The symbols move the items like this.
z732: λ>z884, χ>z836, π>z608, κ>z700, ψ>z454, ρ>z952
z434: λ>z690, χ>z889, π>z223, κ>z365, ψ>z813, ρ>z723
z729: λ>z883, χ>z658, π>z687, κ>z330, ψ>z598, ρ>z142
z676: λ>z687, χ>z349, π>z312, κ>z169, ψ>z79, ρ>z733
z384: λ>z150, χ>z141, π>z625, κ>z922, ψ>z405, ρ>z669
z459: λ>z700, χ>z884, π>z717, κ>z137, ψ>z732, ρ>z778
z406: λ>z863, χ>z706, π>z869, κ>z27, ψ>z925, ρ>z236
z39: λ>z357, χ>z169, π>z194, κ>z312, ψ>z585, ρ>z198
z584: λ>z65, χ>z747, π>z140, κ>z704, ψ>z430, ρ>z713
z138: λ>z869, χ>z92, π>z898, κ>z949, ψ>z206, ρ>z320
z349: λ>z476, χ>z856, π>z128, κ>z142, ψ>z330, ρ>z413
z203: λ>z907, χ>z879, π>z937, κ>z669, ψ>z922, ρ>z326
z133: λ>z27, χ>z863, π>z949, κ>z92, ψ>z406, ρ>z551
z608: λ>z952, χ>z964, π>z518, κ>z778, ψ>z137, ρ>z425
z551: λ>z406, χ>z925, π>z138, κ>z133, ψ>z236, ρ>z869
z312: λ>z733, χ>z128, π>z503, κ>z45, ψ>z357, ρ>z39
z700: λ>z223, χ>z661, π>z778, κ>z964, ψ>z884, ρ>z732
z952: λ>z454, χ>z479, π>z425, κ>z732, ψ>z964, ρ>z137
z223: λ>z723, χ>z785, π>z732, κ>z479, ψ>z661, ρ>z884
z690: λ>z774, χ>z312, π>z723, κ>z194, ψ>z889, ρ>z813
z27: λ>z849, χ>z71, π>z551, κ>z694, ψ>z863, ρ>z406
z128: λ>z413, χ>z729, π>z585, κ>z79, ψ>z398, ρ>z169
z813: λ>z889, χ>z39, π>z661, κ>z690, ψ>z503, ρ>z785
z856: λ>z1, χ>z207, π>z729, κ>z929, ψ>z828, ρ>z883
z169: λ>z398, χ>z142, π>z45, κ>z128, ψ>z687, ρ>z676
z889: λ>z312, χ>z357, π>z785, κ>z774, ψ>z39, ρ>z503
z723: λ>z813, χ>z503, π>z884, κ>z434, ψ>z785, ρ>z661
z58: λ>z183, χ>z584, π>z828, κ>z248, ψ>z488, ρ>z207
z92: λ>z694, χ>z849, π>z769, κ>z236, ψ>z27, ρ>z133
z925: λ>z706, χ>z335, π>z92, κ>z863, ψ>z740, ρ>z694
z365: λ>z194, χ>z774, π>z479, κ>z785, ψ>z690, ρ>z434
z774: λ>z45, χ>z733, π>z813, κ>z198, ψ>z312, ρ>z889
z654: λ>z692, χ>z987, π>z58, κ>z713, ψ>z704, ρ>z183
z598: λ>z658, χ>z811, π>z349, κ>z883, ψ>z929, ρ>z476
z207: λ>z488, χ>z713, π>z658, κ>z58, ψ>z140, ρ>z532
z684: λ>z769, χ>z551, π>z141, κ>z320, ψ>z949, ρ>z176
z183: λ>z704, χ>z65, π>z207, κ>z654, ψ>z584, ρ>z488
z480: λ>z32, χ>z778, π>z740, κ>z518, ψ>z717, ρ>z335
z922: λ>z879, χ>z579, π>z948, κ>z907, ψ>z150, ρ>z384
z863: λ>z71, χ>z480, π>z236, κ>z849, ψ>z706, ρ>z925
z150: λ>z579, χ>z176, π>z669, κ>z879, ψ>z141, ρ>z405
z466: λ>z948, χ>z669, π>z60, κ>z937, ψ>z625, ρ>z174
z398: λ>z729, χ>z598, π>z676, κ>z413, ψ>z142, ρ>z687
z141: λ>z176, χ>z138, π>z907, κ>z579, ψ>z639, ρ>z225
z717: λ>z778, χ>z952, π>z842, κ>z32, ψ>z608, ρ>z351
z198: λ>z585, χ>z676, π>z690, κ>z39, ψ>z45, ρ>z774
z479: λ>z434, χ>z813, π>z700, κ>z836, ψ>z723, ρ>z223
z503: λ>z39, χ>z585, π>z365, κ>z889, ψ>z198, ρ>z194
z422: λ>z937, χ>z948, π>z747, κ>z586, ψ>z466, ρ>z286
z32: λ>z459, χ>z732, π>z335, κ>z425, ψ>z778, ρ>z717
z328: λ>z60, χ>z586, π>z704, κ>z747, ψ>z303, ρ>z987
z884: λ>z661, χ>z365, π>z952, κ>z223, ψ>z836, ρ>z454
z929: λ>z811, χ>z58, π>z330, κ>z658, ψ>z1, ρ>z856
z879: λ>z898, χ>z684, π>z384, κ>z225, ψ>z579, ρ>z150
z303: λ>z586, χ>z937, π>z65, κ>z60, ψ>z422, ρ>z999
z425: λ>z137, χ>z700, π>z480, κ>z608, ψ>z459, ρ>z32
z733: λ>z79, χ>z413, π>z39, κ>z676, ψ>z128, ρ>z357
z357: λ>z128, χ>z398, π>z198, κ>z733, ψ>z169, ρ>z585
z948: λ>z384, χ>z405, π>z174, κ>z326, ψ>z669, ρ>z625
z769: λ>z133, χ>z406, π>z176, κ>z206, ψ>z551, ρ>z949
z194: λ>z198, χ>z45, π>z434, κ>z503, ψ>z774, ρ>z690
z335: λ>z717, χ>z608, π>z849, κ>z480, ψ>z351, ρ>z842
z518: λ>z425, χ>z459, π>z706, κ>z351, ψ>z32, ρ>z480
z476: λ>z929, χ>z1, π>z413, κ>z598, ψ>z856, ρ>z330
z248: λ>z654, χ>z704, π>z1, κ>z140, ψ>z183, ρ>z58
z65: λ>z999, χ>z286, π>z713, κ>z987, ψ>z747, ρ>z430
z669: λ>z405, χ>z225, π>z697, κ>z384, ψ>z907, ρ>z203
z176: λ>z949, χ>z869, π>z225, κ>z684, ψ>z138, ρ>z639
z585: λ>z169, χ>z687, π>z774, κ>z357, ψ>z676, ρ>z45
z137: λ>z964, χ>z223, π>z32, κ>z952, ψ>z700, ρ>z459
z704: λ>z987, χ>z999, π>z488, κ>z692, ψ>z65, ρ>z584
z937: λ>z326, χ>z384, π>z286, κ>z697, ψ>z948, ρ>z466
z60: λ>z174, χ>z697, π>z987, κ>z286, ψ>z586, ρ>z303
z454: λ>z836, χ>z434, π>z137, κ>z884, ψ>z479, ρ>z964
z142: λ>z598, χ>z929, π>z79, κ>z729, ψ>z476, ρ>z349
z351: λ>z608, χ>z137, π>z71, κ>z717, ψ>z425, ρ>z518
z828: λ>z207, χ>z140, π>z598, κ>z1, ψ>z532, ρ>z658
z687: λ>z142, χ>z476, π>z733, κ>z398, ψ>z349, ρ>z79
z692: λ>z328, χ>z303, π>z183, κ>z430, ψ>z987, ρ>z704
z405: λ>z141, χ>z639, π>z203, κ>z150, ψ>z225, ρ>z907
z658: λ>z532, χ>z248, π>z476, κ>z828, ψ>z811, ρ>z929
z330: λ>z856, χ>z828, π>z398, κ>z476, ψ>z883, ρ>z729
z430: λ>z747, χ>z60, π>z654, κ>z65, ψ>z328, ρ>z692
z206: λ>z92, χ>z27, π>z684, κ>z869, ψ>z133, ρ>z769
z964: λ>z479, χ>z723, π>z459, κ>z454, ψ>z223, ρ>z700
z639: λ>z138, χ>z206, π>z879, κ>z176, ψ>z320, ρ>z898
z1: λ>z58, χ>z488, π>z883, κ>z811, ψ>z207, ρ>z828
z413: λ>z330, χ>z883, π>z169, κ>z349, ψ>z729, ρ>z398
z579: λ>z684, χ>z949, π>z405, κ>z898, ψ>z176, ρ>z141
z174: λ>z625, χ>z203, π>z303, κ>z466, ψ>z697, ρ>z586
z71: λ>z518, χ>z32, π>z925, κ>z842, ψ>z480, ρ>z706
z778: λ>z732, χ>z454, π>z351, κ>z459, ψ>z952, ρ>z608
z869: λ>z236, χ>z694, π>z320, κ>z551, ψ>z92, ρ>z206
z140: λ>z713, χ>z692, π>z811, κ>z488, ψ>z654, ρ>z248
z740: λ>z335, χ>z351, π>z27, κ>z706, ψ>z842, ρ>z849
z842: λ>z351, χ>z425, π>z863, κ>z335, ψ>z518, ρ>z71
z236: λ>z925, χ>z740, π>z206, κ>z406, ψ>z694, ρ>z92
z949: λ>z551, χ>z236, π>z639, κ>z769, ψ>z869, ρ>z138
z286: λ>z466, χ>z625, π>z328, κ>z422, ψ>z174, ρ>z60
z836: λ>z365, χ>z690, π>z964, κ>z661, ψ>z434, ρ>z479
z883: λ>z828, χ>z532, π>z142, κ>z856, ψ>z658, ρ>z598
z661: λ>z785, χ>z194, π>z454, κ>z723, ψ>z365, ρ>z836
z999: λ>z422, χ>z466, π>z430, κ>z303, ψ>z286, ρ>z747
z79: λ>z349, χ>z330, π>z357, κ>z687, ψ>z413, ρ>z128
z532: λ>z140, χ>z654, π>z929, κ>z207, ψ>z248, ρ>z811
z747: λ>z286, χ>z174, π>z692, κ>z999, ψ>z60, ρ>z328
z488: λ>z584, χ>z430, π>z532, κ>z183, ψ>z713, ρ>z140
z225: λ>z639, χ>z320, π>z922, κ>z141, ψ>z898, ρ>z879
z326: λ>z922, χ>z150, π>z466, κ>z203, ψ>z384, ρ>z948
z811: λ>z248, χ>z183, π>z856, κ>z532, ψ>z58, ρ>z1
z987: λ>z303, χ>z422, π>z584, κ>z328, ψ>z999, ρ>z65
z907: λ>z225, χ>z898, π>z326, κ>z405, ψ>z879, ρ>z922
z694: λ>z740, χ>z842, π>z133, κ>z925, ψ>z849, ρ>z27
z625: λ>z669, χ>z907, π>z586, κ>z948, ψ>z203, ρ>z697
z320: λ>z206, χ>z133, π>z579, κ>z138, ψ>z769, ρ>z684
z697: λ>z203, χ>z922, π>z422, κ>z625, ψ>z326, ρ>z937
z713: λ>z430, χ>z328, π>z248, κ>z584, ψ>z692, ρ>z654
z45: λ>z676, χ>z79, π>z889, κ>z585, ψ>z733, ρ>z312
z849: λ>z842, χ>z518, π>z406, κ>z740, ψ>z71, ρ>z863
z706: λ>z480, χ>z717, π>z694, κ>z71, ψ>z335, ρ>z740
z898: λ>z320, χ>z769, π>z150, κ>z639, ψ>z684, ρ>z579
z785: λ>z503, χ>z198, π>z836, κ>z813, ψ>z194, ρ>z365
z586: λ>z697, χ>z326, π>z999, κ>z174, ψ>z937, ρ>z422

The rows follow the links: the fewer symbols apart two items are, the more alike their rows tend to be.

Named rows; a name shown again gets a slightly different row:
z676: 16	3	27	-27	6	-12	-4	-49	-60	-5	2	51	22	-32	29	-13	36	-42	2	-41	-11	-84	-47	63	73	-14	-18	-17	-72	14	-24	6	38	-72	104	-3	24	-16	16	16	-23	-8	-95	-65	-26	-72	39	-13	80	-14	164	7	-52	-2	-10	30
z713: -8	-31	-57	-86	-26	42	-11	11	102	-2	24	-8	-8	59	-13	-25	19	-79	-14	49	47	35	27	40	-39	42	35	74	-11	18	57	-30	94	-31	2	-27	-6	-13	-43	85	47	28	34	2	9	91	59	-58	-78	30	-58	21	32	-3	76	-61
z925: -21	61	10	89	20	-6	-44	43	-27	22	-25	-54	-28	-35	-15	56	-62	106	9	34	1	47	33	-28	-8	-6	-9	13	46	88	-29	70	-75	94	-89	3	-50	49	43	-31	-33	7	90	18	-13	-72	-82	16	44	-17	-6	-64	-29	-1	-10	30
z140: -17	-31	-54	-105	-25	46	-24	8	96	18	0	1	2	53	-17	-3	13	-97	-24	65	58	13	31	62	10	43	28	85	-40	63	53	-23	100	-41	20	-36	-28	11	-6	117	37	39	3	-17	6	16	60	-77	-10	10	-1	-2	11	-14	60	-45
z740: -14	43	11	80	16	-2	-27	47	1	42	-48	-49	-22	-28	-12	71	-26	59	-18	62	8	31	29	-44	4	-9	-3	7	30	95	-32	58	-70	91	-70	1	-76	57	56	-8	-16	-8	58	46	-7	-108	-70	6	68	-9	-13	-82	-36	-35	-46	41
z223: 56	-74	26	48	-25	10	22	9	-20	44	-13	17	-26	-15	39	-17	68	-67	-68	27	-10	-88	-20	-40	44	-73	-24	-42	-18	-25	-71	23	-19	72	15	39	-43	-22	15	-50	-20	-70	-58	91	9	-61	-9	49	52	0	24	-10	-59	-88	-88	69
z856: -20	17	-30	-48	-4	29	-84	-20	-6	-25	62	-1	-20	-13	8	-36	-18	-12	29	2	30	-3	14	117	9	15	6	92	-38	85	6	46	100	-30	50	-21	15	-29	-24	58	-29	51	39	-81	-32	45	35	-29	-6	-2	129	29	-46	23	114	-28
z430: -5	-61	-58	-78	-37	44	-21	18	59	10	45	-21	-26	64	-7	-58	-22	-44	2	20	38	33	58	42	-40	23	18	79	14	-19	49	-24	82	8	-39	-20	4	-29	-44	46	5	41	54	17	20	136	38	-9	-94	-2	-75	47	34	1	92	-60
z79: -5	33	23	-27	9	-15	2	-54	-20	-28	0	58	31	-36	19	3	54	-54	3	-21	-6	-54	-62	58	51	1	0	-15	-78	41	0	-3	48	-94	121	-2	25	-11	0	46	14	-7	-82	-80	-30	-67	51	-47	60	13	147	5	-30	5	-1	11
z706: -8	40	13	80	12	7	-19	49	21	40	-55	-43	-22	-24	-11	73	-14	43	-36	77	8	27	23	-51	4	-12	-3	3	26	96	-34	50	-67	84	-66	8	-79	59	51	-4	-3	-20	49	48	-6	-112	-59	-2	67	-3	-19	-84	-32	-41	-52	36
z351: 4	36	22	105	9	7	9	35	67	7	-26	-17	-37	-31	-5	51	71	-19	-52	98	10	28	-28	-87	-58	-32	8	-31	20	66	-34	37	-43	90	-22	26	-62	19	-14	-25	40	-67	45	85	-6	-44	-36	-13	-5	54	-63	-54	-31	-64	-64	40
z312: 24	-20	28	13	2	-16	-15	-47	-94	-16	41	45	-9	-50	43	-61	28	-10	11	-66	-31	-98	-42	50	46	-51	-31	-25	-46	-25	-59	32	25	-23	91	21	47	-55	-7	-48	-51	-26	-66	-42	-22	-1	18	45	38	-12	148	50	-63	-4	-3	42
z907: -11	9	-1	-18	13	-30	26	-8	-57	-21	-1	-17	34	25	-24	-12	-97	108	60	-97	-38	48	32	-19	-16	35	-7	-23	58	-108	37	-48	-63	-25	-66	-9	59	7	7	-51	-22	43	9	-27	20	64	-29	47	-43	-46	-86	29	80	78	13	-32
z639: -24	51	19	-9	29	-43	37	4	-47	5	-74	-15	65	7	-30	62	-87	105	40	-58	-29	50	23	-35	33	48	1	-40	37	-35	37	-43	-96	-47	-56	-16	11	68	67	-11	-8	36	-23	-40	12	-85	-45	3	52	-44	-45	-48	66	65	-40	-14
z654: -17	-30	-53	-94	-26	50	-12	9	110	-1	15	-4	-3	58	-18	-20	21	-88	-18	58	53	37	22	41	-27	43	35	74	-16	32	55	-32	98	-35	3	-30	-13	-8	-40	98	53	33	26	3	10	73	57	-63	-62	27	-46	13	31	-6	71	-62
z811: -11	-24	-47	-96	-23	46	-61	2	27	27	17	-4	-10	30	0	-15	-25	-55	-4	38	50	-20	45	108	47	29	10	108	-46	91	21	18	102	-25	24	-38	-24	2	18	101	-25	60	13	-45	-12	-7	45	-49	32	-27	84	-9	-27	-15	85	-27
z137: 37	-37	10	114	-17	17	-22	35	4	11	35	-20	-71	-31	29	-19	52	-17	-46	51	-3	-26	-11	-50	-42	-76	-23	-16	20	11	-73	64	-22	132	-22	41	-37	-35	-28	-75	-21	-64	51	95	-6	23	-40	55	-19	29	-21	3	-67	-71	-36	54
z863: -19	56	13	85	14	-1	-40	43	-18	29	-33	-60	-27	-31	-13	65	-55	89	-3	41	0	40	33	-32	-1	-9	-10	12	40	91	-31	66	-69	94	-82	-1	-55	53	47	-20	-33	4	79	26	-10	-82	-80	14	56	-19	-4	-69	-34	-18	-16	27
z929: -19	6	-32	-57	-12	31	-87	-21	-5	-5	55	-5	-22	-6	13	-36	-23	-15	27	7	34	-13	26	123	17	15	3	100	-37	87	11	39	105	-24	39	-26	9	-25	-12	65	-37	53	37	-77	-28	37	34	-28	4	-15	125	27	-49	12	113	-29
z150: -13	14	4	-19	20	-34	18	-3	-73	-9	-16	-25	35	23	-22	-4	-118	118	59	-98	-36	38	45	-14	8	31	-14	-20	56	-93	32	-40	-74	-24	-74	-13	44	25	28	-49	-36	54	9	-36	22	28	-42	50	-12	-60	-63	14	73	80	11	-27
z732: 43	-57	8	96	-25	13	-15	28	-17	30	31	-15	-66	-26	32	-27	37	-23	-49	41	-6	-53	-3	-34	-13	-82	-28	-17	10	-1	-79	58	-19	129	-22	45	-44	-34	-13	-78	-37	-63	23	99	-3	7	-31	63	5	8	-1	5	-75	-80	-45	65
z949: -45	113	30	47	48	-44	35	3	5	-31	-59	-15	46	-18	-39	87	-36	100	38	-16	-24	89	-16	-68	-28	47	16	-56	38	12	38	-21	-96	-37	-39	-9	15	70	26	-9	40	11	21	-41	-2	-64	-43	-29	10	10	-59	-59	65	65	-38	-17
z778: 21	-12	15	118	-9	11	-14	31	26	2	31	-19	-64	-39	19	-3	60	-13	-43	66	1	-2	-17	-65	-60	-71	-13	-25	25	22	-58	66	-27	124	-24	42	-41	-26	-40	-66	2	-73	64	94	-3	27	-36	34	-39	52	-36	-2	-55	-67	-38	47

Each walk starts at a row. The symbols on each line, taken left to right, move it on to the next item.
Each answer is a row, close to the row of the item it stands for.
26	-22	12	115	-9	9	-19	33	15	8	32	-14	-65	-41	22	-14	51	-11	-42	62	0	-17	-18	-60	-50	-74	-17	-21	24	18	-61	63	-26	128	-21	42	-39	-33	-39	-70	-8	-73	60	92	-6	31	-37	46	-34	43	-31	2	-62	-68	-36	54
π λ κ χ -> 57	-76	18	55	-24	13	14	12	-24	45	-9	13	-35	-17	38	-22	56	-61	-58	33	-9	-87	-12	-35	38	-78	-31	-34	-13	-21	-76	32	-21	84	5	39	-45	-26	17	-60	-30	-64	-45	96	6	-51	-11	53	50	-7	26	-9	-65	-90	-76	73
κ π λ ρ π λ -> 50	-71	13	74	-25	20	-7	20	-28	42	12	-6	-53	-21	36	-28	48	-39	-56	33	-6	-76	-6	-35	18	-84	-32	-23	0	-10	-88	53	-23	112	-9	39	-48	-36	9	-71	-36	-61	-14	95	6	-22	-23	64	30	-7	13	-1	-74	-93	-58	67
-44	116	32	59	54	-44	31	2	3	-38	-47	-17	37	-29	-40	84	-36	110	41	-9	-23	90	-19	-67	-39	44	13	-53	42	12	29	-6	-95	-32	-40	-9	16	62	14	-12	34	5	33	-39	-4	-54	-48	-27	-2	20	-62	-49	56	67	-34	-19
ρ κ π κ -> -33	82	27	9	40	-45	43	3	-23	-7	-73	-12	60	-1	-40	79	-63	95	35	-37	-27	60	3	-52	13	50	8	-47	34	-16	35	-38	-98	-51	-49	-21	8	77	52	-6	17	29	-14	-42	6	-90	-45	-16	47	-28	-53	-61	67	63	-49	-10
ψ π λ ψ λ χ -> -15	47	15	81	14	0	-37	51	-7	35	-39	-48	-22	-26	-9	69	-43	77	-15	57	7	34	33	-38	7	-6	-10	11	37	95	-31	62	-70	96	-76	4	-67	59	52	-15	-24	2	69	36	-6	-99	-75	7	57	-11	-7	-76	-29	-25	-31	33
18	2	15	118	-7	11	-10	28	42	-3	20	-19	-63	-41	15	8	67	-14	-41	78	1	7	-24	-72	-63	-62	-6	-26	24	34	-54	56	-27	116	-18	36	-37	-22	-39	-57	13	-76	64	94	-10	21	-34	23	-36	58	-47	-8	-50	-68	-43	47
λ π κ λ χ -> 53	-68	27	44	-21	5	30	6	-17	40	-17	26	-18	-16	34	-16	77	-72	-67	27	-10	-89	-30	-40	40	-68	-22	-51	-24	-28	-66	14	-22	51	30	33	-39	-21	17	-46	-9	-72	-74	89	7	-63	2	38	47	2	23	-6	-54	-87	-96	71
λ ρ π π χ κ -> 56	-66	30	41	-19	0	40	-3	-9	29	-22	34	-16	-13	32	-9	88	-85	-65	23	-11	-87	-42	-47	38	-63	-17	-60	-27	-32	-61	7	-14	38	45	34	-35	-21	8	-43	-2	-77	-83	77	6	-63	8	33	52	8	23	-6	-49	-83	-101	71
-42	122	33	68	52	-43	22	5	3	-41	-42	-26	26	-37	-40	77	-33	114	42	-5	-23	95	-14	-71	-55	37	14	-50	48	24	32	0	-93	-17	-39	-9	19	54	5	-15	32	8	49	-38	-9	-38	-54	-23	-9	22	-60	-42	50	66	-24	-17
ψ ψ λ κ κ λ -> -4	37	19	88	8	7	1	43	54	31	-53	-27	-24	-25	-9	74	40	-2	-51	94	18	29	-9	-76	-21	-14	9	-22	16	84	-30	40	-56	85	-44	8	-80	51	25	-2	35	-47	40	71	-4	-98	-47	-22	42	33	-46	-78	-29	-58	-68	35
κ π π κ π λ ρ -> -31	94	16	97	36	-15	-41	32	-24	-17	-4	-52	-20	-44	-24	53	-62	132	38	12	-8	67	19	-28	-46	-1	-5	0	56	68	-9	62	-75	68	-77	7	-15	39	17	-40	-23	16	106	-12	-14	-27	-79	17	5	-3	-22	-42	-10	33	9	6
-14	-27	-58	-95	-30	47	-9	6	103	11	10	1	2	64	-13	-10	21	-94	-21	63	52	29	25	47	-17	45	37	76	-27	42	56	-32	98	-37	13	-30	-19	2	-26	108	51	30	20	-1	9	50	66	-71	-49	22	-32	8	25	-11	67	-56
π ρ κ ρ λ ρ ρ ρ -> -16	-30	-49	-104	-29	46	-46	5	59	35	3	-3	0	42	-2	-3	-10	-77	-17	48	55	-9	44	91	42	39	23	100	-43	82	32	-6	100	-45	14	-40	-37	14	18	116	3	57	4	-28	-8	-13	51	-63	26	-16	54	-10	-11	-19	70	-33
λ ρ ρ π λ -> -13	-31	-50	-110	-26	46	-38	4	70	32	-2	-5	2	49	-9	-4	4	-89	-22	61	55	1	41	82	37	44	28	93	-46	79	38	-16	98	-41	20	-40	-34	12	13	119	16	47	-2	-21	-2	-8	58	-68	14	-7	33	-10	-4	-16	67	-41
-38	107	15	96	40	-28	-34	27	-21	-24	-3	-49	-17	-46	-24	57	-58	135	41	6	-15	83	12	-35	-51	9	0	-8	58	58	0	53	-74	58	-69	3	-6	39	9	-45	-12	6	100	-22	-18	-15	-78	9	-7	4	-29	-37	-3	39	10	0
λ ρ λ ρ ρ ψ χ -> 2	29	21	115	4	9	7	31	66	0	-8	-15	-44	-34	-1	38	73	-16	-52	99	7	21	-30	-89	-65	-38	6	-33	21	59	-40	42	-40	95	-19	28	-55	10	-25	-25	44	-76	52	87	-6	-29	-35	-9	-16	66	-63	-42	-36	-62	-61	39
κ π ψ ρ κ ρ λ -> 12	10	18	118	-2	9	-3	32	51	0	11	-19	-54	-36	11	15	74	-14	-47	86	5	21	-30	-81	-67	-54	2	-28	21	41	-47	53	-34	111	-19	41	-42	-9	-36	-48	26	-76	59	90	-4	10	-34	14	-38	64	-61	-17	-44	-61	-45	39
-25	39	-14	-32	8	13	-70	-31	4	-45	73	13	-19	-27	9	-38	7	-14	36	-5	23	1	-11	102	-14	15	4	67	-46	80	10	39	95	-45	73	-14	32	-33	-41	52	-15	32	38	-92	-33	55	38	-35	-22	21	125	36	-48	27	105	-27
ψ ψ χ ρ χ κ ρ -> -9	-53	-59	-79	-31	41	-25	18	73	-1	45	-16	-20	60	-8	-49	-13	-51	-5	28	41	39	49	38	-45	29	23	83	11	-15	50	-21	86	0	-24	-18	4	-31	-52	51	19	36	57	14	18	126	43	-21	-97	8	-72	41	34	4	88	-58
κ π κ λ π ρ χ -> 0	-73	-63	-85	-34	48	-26	21	47	16	47	-25	-23	71	-5	-64	-39	-37	3	9	34	23	62	45	-27	23	18	82	20	-33	40	-21	78	15	-47	-19	5	-28	-29	43	-3	49	52	22	21	131	32	2	-89	-12	-75	48	28	5	86	-56
-13	-29	-55	-111	-27	47	-25	8	85	26	-4	-1	2	56	-9	-2	5	-96	-23	57	59	6	36	68	23	47	29	89	-44	72	40	-19	96	-45	14	-38	-34	12	3	116	26	47	1	-18	7	-3	61	-75	4	4	22	-14	4	-23	65	-44
π ρ κ κ ψ χ -> -15	-41	-56	-85	-28	42	-17	13	93	1	33	-6	-13	60	-15	-37	9	-76	-12	46	45	35	31	37	-42	39	35	73	-5	9	56	-29	96	-20	-10	-27	-7	-20	-49	77	36	31	41	11	14	109	54	-43	-85	27	-63	28	31	-2	85	-66
ρ κ ψ λ π ψ -> 6	-81	-66	-92	-39	41	-26	26	35	19	41	-30	-18	74	-5	-61	-48	-26	0	1	33	16	74	51	-13	20	14	86	27	-41	40	-24	69	12	-56	-25	2	-29	-26	34	-14	50	44	22	21	121	25	11	-77	-28	-75	49	38	1	88	-52
